Below are the code and all the weights of a small trained network. Each question names an input and a class and asks about switching units off, where a switched-off unit gives its printed mean instead of its output.

import numpy as np


def w(rows, s, z=0):
    codes = np.array(rows[::2]) - 128.0
    scale = np.full(codes.shape[1], s)
    scale[-1] = z or s
    return codes * scale


def f(y):
    return y / 2 * (1 + np.tanh(0.7978845608 * (y + 0.044715 * y**3)))


def log_softmax(a):
    a = a - a.max(-1, keepdims=True)
    return a - np.log(np.exp(a).sum(-1, keepdims=True))


def net(x, mask):
    res = np.array(x, float).reshape(1, 3) / 4 @ E
    y = f(res @ A[0][:, :-1].T + A[0][:, -1])
    res = res + np.where(mask, y, B[0][:, -1]) @ B[0][:, :-1]
    return log_softmax(res[-1] @ U[:, :-1].T + U[:, -1])


A, B = {}, {}
E = w([
[116,68,31,107,232,236,76,157,111,111],'x0',
[145,244,45,210,41,173,51,85,193,255],'x1',
[157,63,92,179,158,2,81,104,221,244],'x2',
],0.0087)
A[0] = w([
[132,149,111,66,128,102,134,125,183,142,20],'N1',
[103,132,165,137,71,75,217,94,110,81,203],'N2',
[149,104,73,217,155,99,26,123,190,255,253],'N3',
[86,91,73,87,230,179,95,166,81,85,204],'N4',
[89,65,85,10,244,216,117,177,80,41,123],'N5',
[131,103,135,168,112,60,115,99,156,189,23],'N6',
[100,179,163,141,63,182,104,139,163,82,81],'N7',
[114,221,42,174,96,193,77,91,104,180,187],'N8',
[120,126,127,147,129,139,209,65,101,70,189],'N9',
],0.0092,0.0033)
B[0] = w([
[161,88,131,126,185,169,53,155,137,39,128],'N1',
[104,164,174,91,180,75,230,62,172,112,184],'N2',
[140,81,77,183,125,2,111,24,192,122,239],'N3',
[162,17,116,97,248,110,226,131,194,63,211],'N4',
[157,131,185,49,223,71,253,139,113,47,250],'N5',
[156,36,69,91,183,52,106,119,128,80,169],'N6',
[117,166,127,156,98,155,119,110,84,211,158],'N7',
[106,153,28,241,82,189,63,124,110,165,209],'N8',
[122,168,173,76,92,131,133,127,68,175,166],'N9',
],0.0087,0.019)
U = w([
[128,112,115,120,131,90,79,247,104,115,39],'0',
[80,192,88,183,67,190,71,100,96,201,112],'1',
[151,78,155,103,122,182,83,165,172,142,1],'2',
[62,103,118,75,156,138,79,195,144,145,2],'3',
[123,133,63,117,161,222,155,151,94,117,81],'4',
[120,116,221,2,170,59,219,118,120,102,234],'5',
[118,80,49,175,154,60,122,62,197,159,222],'6',
],0.0096,0.0038)

Each question gives the input, the list of numbers given to net, and the class t.
The units are the neurons (one row each of A and B). Each row of codes is followed by its name. A weight is (code - 128) times the scale printed after its matrix; where a second scale follows, it is the last column's (A, B and U).
mask holds one flag per neuron, in row order. A switched-off neuron (its flag False) gives its mean, the last column of its row in B, instead of its output. The means were averaged over made-up inputs and are rounded, as every weight is.
A unit's drop is (log p(t) with every unit on - log p(t) with that unit switched off) / (log p(t) with every unit on - log p(t) with every unit switched off).
The circuit of an input: a set's keep is (log p(t) with only the set's units on - log p(t) with every unit switched off) / (log p(t) with every unit on - log p(t) with every unit switched off). Starting from all 9 units, units are removed one at a time, each time the one whose removal leaves the highest keep (on an exact tie, the one counted first), for as long as the keep stays at least 0.8.
units of the circuit, in order: the units of the circuit, biggest drop first
top k neurons: the k neurons with the biggest drops, biggest first
drop of u: that unit's drop, to one decimal
input [-7,5,-2], class 1: units of the circuit, in order -> (N4 N5)
input [7,5,-5], class 4: units of the circuit, in order -> (N3)
input [5,3,-6], class 4: units of the circuit, in order -> (N8 N3)
input [-8,6,-2], class 1: units of the circuit, in order -> (N4 N5)
input [7,4,-5], class 4: top 2 neurons -> (N8 N3)
input [-2,6,-1], class 1: top 3 neurons -> (N4 N8 N5)
input [8,-3,7], class 5: top 2 neurons -> (N5 N8)
input [-2,8,-1], class 1: top 2 neurons -> (N8 N4)
input [7,4,-7], class 4: top 3 neurons -> (N8 N2 N3)
input [2,3,-7], class 4: drop of N3 -> 0.1
input [-1,-5,7], class 6: drop of N5 -> 2.2
input [-4,4,-2], class 1: drop of N4 -> 0.1
